Here is a tiny trained network, its code and every weight. The questions are about switching its units off for an input and a target symbol, where a switched-off unit gives its printed mean instead of its output.

import numpy as np


def w(rows, s, z=0):
    codes = np.array(rows[::2]) - 128.0
    scale = np.full(codes.shape[1], s)
    scale[-1] = z or s
    return codes * scale


def f(y):
    return y / 2 * (1 + np.tanh(0.7978845608 * (y + 0.044715 * y**3)))


def softmax(a):
    e = np.exp(a - a.max(-1, keepdims=True))
    return e / e.sum(-1, keepdims=True)


def log_softmax(a):
    a = a - a.max(-1, keepdims=True)
    return a - np.log(np.exp(a).sum(-1, keepdims=True))


def net(x, mask):
    ids = ['αβγδεζηθλμξπσφω'.index(c) for c in x.split()]
    T = len(ids)
    res = E[ids] + P[:T]
    u = 0
    for l in range(2):
        q, k, v = (res @ M[l].T for M in (Q, K, V))
        z = softmax(np.where(np.tri(T) > 0, q @ k.T / 2**0.5, -1e9)) @ v
        res = res + np.where(mask[u], z, O[l][:, -1]) @ O[l][:, :-1]
        u += 1
        y = f(res @ A[l][:, :-1].T + A[l][:, -1])
        res = res + np.where(mask[u : u + 8], y, B[l][:, -1]) @ B[l][:, :-1]
        u += 8
    return log_softmax(res[-1] @ U[:, :-1].T + U[:, -1])


Q, K, V, O, A, B = {}, {}, {}, {}, {}, {}
E = w([
[105,84,177,162],'α',
[43,92,155,124],'β',
[134,249,7,150],'γ',
[54,84,133,136],'δ',
[132,101,91,111],'ε',
[69,91,122,130],'ζ',
[215,172,191,166],'η',
[143,82,100,100],'θ',
[162,163,98,174],'λ',
[201,64,141,167],'μ',
[13,212,178,157],'ξ',
[209,64,107,161],'π',
[134,68,172,190],'σ',
[144,203,231,43],'φ',
[149,205,142,144],'ω',
],0.012)
P = w([
[53,250,100,245],'0',
[83,131,62,176],'1',
[102,211,121,162],'2',
[142,133,91,226],'3',
[105,196,181,183],'4',
[169,161,80,255],'5',
[145,201,165,182],'6',
[134,150,103,245],'7',
[155,214,155,170],'8',
[156,172,78,230],'9',
],0.0074)
Q[0] = w([
[106,146,67,218],'L0H0',
[162,184,66,2],'L0H0',
],0.0056)
K[0] = w([
[166,72,152,156],'L0H0',
[1,161,93,70],'L0H0',
],0.0071)
V[0] = w([
[72,1,141,156],'L0H0',
[62,136,204,86],'L0H0',
],0.0076)
O[0] = w([
[2,140,16,100,77],'L0H0',
[116,160,200,31,5],'L0H0',
],0.0098,0.0018)
A[0] = w([
[188,243,80,164,59],'L0N0',
[214,143,146,255,81],'L0N1',
[148,236,201,95,10],'L0N2',
[21,183,56,158,123],'L0N3',
[144,33,180,73,16],'L0N4',
[187,193,85,108,1],'L0N5',
[151,172,224,168,74],'L0N6',
[185,202,86,184,241],'L0N7',
],0.0073,0.0061)
B[0] = w([
[102,69,216,99,162],'L0N0',
[98,118,112,120,201],'L0N1',
[201,2,144,104,133],'L0N2',
[100,189,129,74,181],'L0N3',
[101,140,184,145,116],'L0N4',
[145,127,144,159,120],'L0N5',
[78,169,63,87,145],'L0N6',
[84,69,135,83,254],'L0N7',
],0.0096,0.0094)
Q[1] = w([
[3,115,124,135],'L1H0',
[171,210,182,155],'L1H0',
],0.0048)
K[1] = w([
[171,2,91,126],'L1H0',
[41,184,149,140],'L1H0',
],0.0075)
V[1] = w([
[254,142,95,253],'L1H0',
[214,185,180,134],'L1H0',
],0.0066)
O[1] = w([
[11,29,109,73,1],'L1H0',
[110,180,163,1,6],'L1H0',
],0.0085,0.0061)
A[1] = w([
[106,119,64,199,174],'L1N0',
[198,193,39,213,165],'L1N1',
[165,134,140,219,173],'L1N2',
[163,215,235,104,3],'L1N3',
[123,197,39,195,110],'L1N4',
[192,101,126,81,58],'L1N5',
[118,141,19,2,86],'L1N6',
[128,201,31,128,13],'L1N7',
],0.008,0.0053)
B[1] = w([
[118,57,88,32,247],'L1N0',
[30,145,214,80,254],'L1N1',
[163,235,166,148,242],'L1N2',
[82,223,12,187,146],'L1N3',
[78,3,221,32,210],'L1N4',
[90,42,123,74,119],'L1N5',
[133,38,212,210,116],'L1N6',
[75,13,254,84,128],'L1N7',
],0.0068,0.008)
U = w([
[119,144,146,76,15],'α',
[158,168,112,26,93],'β',
[89,96,50,153,152],'γ',
[122,142,122,169,182],'δ',
[123,142,98,97,86],'ε',
[137,207,83,170,76],'ζ',
[78,105,102,141,136],'η',
[177,170,98,121,226],'θ',
[85,190,120,118,173],'λ',
[109,126,118,189,92],'μ',
[167,120,204,243,63],'ξ',
[147,144,161,168,26],'π',
[98,79,2,99,182],'σ',
[126,143,90,50,153],'φ',
[122,165,150,83,2],'ω',
],0.0081,0.0043)

Each question gives the input, a string of symbols that net reads in full, and the target symbol t.
The units are the heads (2 rows each of Q, K, V and O) and the neurons (one row each of A and B). Each row of codes is followed by its name. A weight is (code - 128) times the scale printed after its matrix; where a second scale follows, it is the last column's (O, A, B and U).
mask holds one flag per unit, layer by layer, with each layer's heads first. A switched-off unit (its flag False) gives its mean, the last column of its rows in O or B, instead of its output. The means were averaged over made-up inputs and are rounded, as every weight is.
A unit's drop is (log p(t) with every unit on - log p(t) with that unit switched off) / (log p(t) with every unit on - log p(t) with every unit switched off).
The circuit of an input: a set's keep is (log p(t) with only the set's units on - log p(t) with every unit switched off) / (log p(t) with every unit on - log p(t) with every unit switched off). Starting from the 12 units with the biggest drops (on a tie, the unit counted first), units are removed one at a time, each time the one whose removal leaves the highest keep (on an exact tie, the one counted first), for as long as the keep stays at least 0.8.
circuit, biggest first: the units of the circuit, biggest drop first
unit that matters most: the unit with the biggest drop
top k neurons: the k neurons with the biggest drops, biggest first
k most important neurons of layer l: the k neurons of layer l with the biggest drops, biggest first
drop of u: that unit's drop, to one decimal
input β π β β, target σ: 2 most important neurons of layer 1	[L1N0, L1N2]
input π σ α π ξ ε, target σ: circuit, biggest first	[L1H0, L1N0, L0H0]
input β π β ζ, target σ: circuit, biggest first	[L1N0, L0H0]
input ω θ α π, target σ: circuit, biggest first	[L1H0, L0H0, L1N0, L0N3]
input μ δ π γ, target σ: top 4 neurons	[L0N7, L1N2, L1N1, L0N0]
input γ γ γ, target ξ: circuit, biggest first	[L0N0, L0H0]
input π π γ δ, target σ: top 2 neurons	[L1N0, L0N3]
input μ σ γ ζ π λ, target σ: most important neuron of layer 0	[L0N7]
input γ η γ θ ω π α σ, target σ: circuit, biggest first	[L1H0, L0H0]
input π γ ω γ β π ω π α μ, target σ: top 3 neurons	[L1N0, L0N3, L0N1]
input ζ δ λ π δ β, target σ: 2 most important neurons of layer 0	[L0N3, L0N0]
input ξ μ δ π ζ σ, target σ: drop of L1N0	0.3
input γ β δ π ζ ζ, target σ: drop of L0N7	-0.3
input η η β π δ δ, target σ: drop of L1N0	0.3
input η α σ π μ γ, target σ: unit that matters most	L1H0
